Here is a tiny trained network, its code and every weight. The questions are about switching its units off for an input and a target symbol, where a switched-off unit gives its printed mean instead of its output.

import numpy as np


def w(rows, s, z=0):
    codes = np.array(rows[::2]) - 128.0
    scale = np.full(codes.shape[1], s)
    scale[-1] = z or s
    return codes * scale


def f(y):
    return y / 2 * (1 + np.tanh(0.7978845608 * (y + 0.044715 * y**3)))


def softmax(a):
    e = np.exp(a - a.max(-1, keepdims=True))
    return e / e.sum(-1, keepdims=True)


def log_softmax(a):
    a = a - a.max(-1, keepdims=True)
    return a - np.log(np.exp(a).sum(-1, keepdims=True))


def net(x, mask):
    ids = ['αβγδεζθλμξπστψω'.index(c) for c in x.split()]
    T = len(ids)
    res = E[ids] + P[:T]
    r = res
    for j in range(2):
        rows = slice(4 * j, 4 * j + 4)
        q, k, v = (r @ M[0][rows].T for M in (Q, K, V))
        z = softmax(np.where(np.tri(T) > 0, q @ k.T / 4**0.5, -1e9)) @ v
        o = O[0][rows]
        res = res + np.where(mask[j], z, o[:, -1]) @ o[:, :-1]
    y = f(res @ A[0][:, :-1].T + A[0][:, -1])
    res = res + np.where(mask[2:14], y, B[0][:, -1]) @ B[0][:, :-1]
    return log_softmax(res[-1] @ U[:, :-1].T + U[:, -1])


Q, K, V, O, A, B = {}, {}, {}, {}, {}, {}
E = w([
[54,141,64,100,144,161,147,187,130],'α',
[93,193,82,104,96,109,146,130,218],'β',
[165,120,71,169,186,45,242,137,55],'γ',
[95,141,90,112,42,134,156,136,169],'δ',
[153,193,123,138,162,123,223,106,32],'ε',
[183,94,86,225,151,49,190,184,131],'ζ',
[83,154,73,81,161,89,71,166,158],'θ',
[205,158,101,142,191,30,169,72,136],'λ',
[154,146,120,102,87,158,113,221,64],'μ',
[169,236,117,80,164,151,61,179,90],'ξ',
[223,205,131,112,87,73,54,126,166],'π',
[210,152,62,133,65,147,71,172,95],'σ',
[84,137,110,108,41,10,88,92,63],'τ',
[212,128,68,128,207,108,127,85,55],'ψ',
[199,54,237,99,56,108,128,133,116],'ω',
],0.013)
P = w([
[143,205,139,165,152,74,172,219,95],'0',
[124,183,154,146,143,83,141,193,104],'1',
[133,177,135,126,132,86,138,169,108],'2',
[144,173,118,94,127,90,149,153,105],'3',
[154,158,103,74,120,99,147,135,108],'4',
[161,147,89,55,114,106,145,115,104],'5',
[169,141,76,32,109,119,140,95,100],'6',
[167,132,64,18,103,119,142,83,106],'7',
[178,127,53,1,105,131,135,65,105],'8',
],0.008)
Q[0] = w([
[55,64,196,148,207,190,148,88,208],'h0',
[73,48,203,123,76,194,90,143,191],'h0',
[114,197,72,32,27,170,98,187,181],'h0',
[147,30,144,221,188,116,223,29,72],'h0',
[83,124,187,75,62,172,1,249,195],'h1',
[126,115,81,10,120,103,148,212,95],'h1',
[188,188,84,18,37,72,94,204,128],'h1',
[248,172,69,79,183,10,242,103,24],'h1',
],0.0095)
K[0] = w([
[148,169,139,194,140,140,151,197,167],'h0',
[182,138,194,137,149,135,134,189,127],'h0',
[171,135,108,62,132,134,86,102,95],'h0',
[63,147,158,162,137,108,155,169,185],'h0',
[255,121,183,159,136,120,94,143,91],'h1',
[182,119,108,47,102,122,94,63,151],'h1',
[164,88,132,36,117,147,98,100,86],'h1',
[68,88,97,49,112,116,122,83,146],'h1',
],0.014)
V[0] = w([
[132,161,152,114,161,78,74,79,102],'h0',
[208,57,105,203,213,221,137,171,140],'h0',
[143,129,103,158,30,142,38,173,125],'h0',
[189,253,142,63,151,189,76,132,130],'h0',
[157,141,145,112,70,138,204,71,254],'h1',
[102,112,213,143,77,153,254,133,99],'h1',
[56,109,112,95,74,224,197,159,68],'h1',
[222,91,237,168,70,118,73,72,50],'h1',
],0.0086)
O[0] = w([
[96,119,117,118,139,148,119,88,132,174],'h0',
[175,106,129,117,77,142,61,171,111,8],'h0',
[124,113,158,74,177,120,157,201,220,162],'h0',
[64,152,177,143,187,186,84,172,90,153],'h0',
[182,216,195,211,174,99,99,141,190,97],'h1',
[177,194,141,139,99,145,187,145,64,107],'h1',
[185,136,198,84,146,94,172,161,11,103],'h1',
[130,213,84,73,73,191,142,144,162,159],'h1',
],0.011)
A[0] = w([
[95,100,211,51,152,65,78,132,186,157],'n0',
[142,125,47,136,106,132,71,152,189,250],'n1',
[116,198,27,128,198,155,188,113,108,214],'n2',
[215,188,171,209,195,108,199,171,99,255],'n3',
[86,81,85,93,59,223,26,122,102,115],'n4',
[241,253,65,61,110,189,127,198,139,141],'n5',
[105,135,108,185,249,158,108,97,177,162],'n6',
[116,200,152,119,145,253,88,187,181,105],'n7',
[81,185,43,201,140,185,114,120,87,168],'n8',
[170,182,111,131,61,70,207,35,55,147],'n9',
[89,19,183,211,198,118,103,136,81,135],'n10',
[77,77,159,184,144,96,82,60,162,191],'n11',
],0.0059,0.0029)
B[0] = w([
[165,85,70,115,173,170,172,244,107,163],'n0',
[172,97,101,50,46,21,175,74,52,169],'n1',
[58,81,184,114,45,103,129,122,164,248],'n2',
[113,206,139,59,162,29,49,101,193,182],'n3',
[206,206,105,74,168,178,87,69,83,171],'n4',
[158,112,171,207,99,175,232,95,97,200],'n5',
[69,164,99,168,44,139,133,164,158,189],'n6',
[250,97,102,113,144,201,93,147,206,188],'n7',
[139,158,246,165,66,97,64,123,126,165],'n8',
[114,38,201,146,128,189,3,232,209,209],'n9',
[210,93,181,164,190,222,186,15,144,160],'n10',
[119,171,56,232,144,209,147,153,7,164],'n11',
],0.0059,0.013)
U = w([
[172,41,194,113,149,105,153,60,103,123],'α',
[112,202,143,207,178,127,138,73,137,117],'β',
[135,12,173,202,81,119,55,138,155,117],'γ',
[158,194,177,80,152,36,103,130,154,154],'δ',
[77,139,230,152,89,124,85,158,71,130],'ε',
[179,104,86,176,79,35,163,157,102,219],'ζ',
[116,74,82,214,130,183,191,106,73,115],'θ',
[94,151,103,244,55,123,94,93,102,116],'λ',
[101,196,130,113,131,111,219,189,2,186],'μ',
[68,141,183,129,171,217,95,119,109,30],'ξ',
[118,141,97,185,113,154,54,143,206,4],'π',
[199,71,71,55,180,128,135,189,169,112],'σ',
[59,96,103,58,88,76,203,91,154,143],'τ',
[154,174,97,57,100,97,98,19,77,186],'ψ',
[177,146,187,141,78,173,183,64,158,117],'ω',
],0.0048,0.0031)

Each question gives the input, a string of symbols that net reads in full, and the target symbol t.
The units are the heads (4 rows each of Q, K, V and O) and the neurons (one row each of A and B). Each row of codes is followed by its name. A weight is (code - 128) times the scale printed after its matrix; where a second scale follows, it is the last column's (O, A, B and U).
mask holds one flag per unit, heads first, then neurons. A switched-off unit (its flag False) gives its mean, the last column of its rows in O or B, instead of its output. The means were averaged over made-up inputs and are rounded, as every weight is.
A unit's drop is (log p(t) with every unit on - log p(t) with that unit switched off) / (log p(t) with every unit on - log p(t) with every unit switched off).
The circuit of an input: a set's keep is (log p(t) with only the set's units on - log p(t) with every unit switched off) / (log p(t) with every unit on - log p(t) with every unit switched off). Starting from the 12 units with the biggest drops (on a tie, the unit counted first), units are removed one at a time, each time the one whose removal leaves the highest keep (on an exact tie, the one counted first), for as long as the keep stays at least 0.8.
units of the circuit, in order: the units of the circuit, biggest drop first
top k neurons: the k neurons with the biggest drops, biggest first
heads that matter: for each layer, one digit per head in row order, 1 if its drop is at least 0.15 and else 0, layers parted by /
drop of u: that unit's drop, to one decimal
input β θ δ ω ψ ε θ, target ψ: units of the circuit, in order	(h0 n4 n9)
input ψ λ ξ α τ γ, target τ: units of the circuit, in order	(h0 n2)
input γ π δ δ θ ω ζ, target θ: units of the circuit, in order	(h1 n11 n10)
input ψ θ ε δ γ ξ, target ξ: units of the circuit, in order	(h0)
input τ ξ ξ, target τ: units of the circuit, in order	(h1 h0 n9)
input ε σ τ σ ω μ ε, target τ: heads that matter	10
input β μ δ ψ, target δ: units of the circuit, in order	(h1 n3)
input θ β ψ γ μ, target ψ: heads that matter	11
input β ω ω ξ δ, target ω: units of the circuit, in order	(h1 n5)
input ξ τ ω β τ π ξ, target τ: units of the circuit, in order	(h0 n9 n2 h1)
input σ λ π δ, target π: top 2 neurons	(n7 n6)
input λ ψ δ τ ζ σ β, target σ: units of the circuit, in order	(h0 n0 n7)
input μ ω ω ξ ζ ψ, target ψ: units of the circuit, in order	(h0 h1 n4 n9)
input π δ τ δ σ π, target σ: units of the circuit, in order	(h0 n0 n7 h1)
input τ ψ ψ ζ λ τ σ σ θ, target σ: units of the circuit, in order	(h0 n0 h1)
input τ α ζ, target α: units of the circuit, in order	(h1 n10)
input σ τ δ ζ, target δ: top 2 neurons	(n3 n5)
input ξ ζ π σ μ τ μ τ ζ, target τ: top neuron	(n2)
input γ δ λ, target δ: units of the circuit, in order	(h1 n3)
input τ ω θ σ γ, target θ: top neuron	(n11)
input σ σ δ δ δ ζ ψ ζ π, target ψ: top 3 neurons	(n1 n4 n9)
input τ μ β ζ π, target π: top 2 neurons	(n6 n7)
input δ α ω μ, target ω: top 2 neurons	(n5 n7)
input π λ α δ θ, target θ: drop of h1	1.0
input δ ω τ ψ λ β, target ψ: drop of h0	1.0
input β ζ β λ, target β: drop of n3	0.1
input δ θ θ ψ ω ζ ζ, target θ: drop of n11	0.3
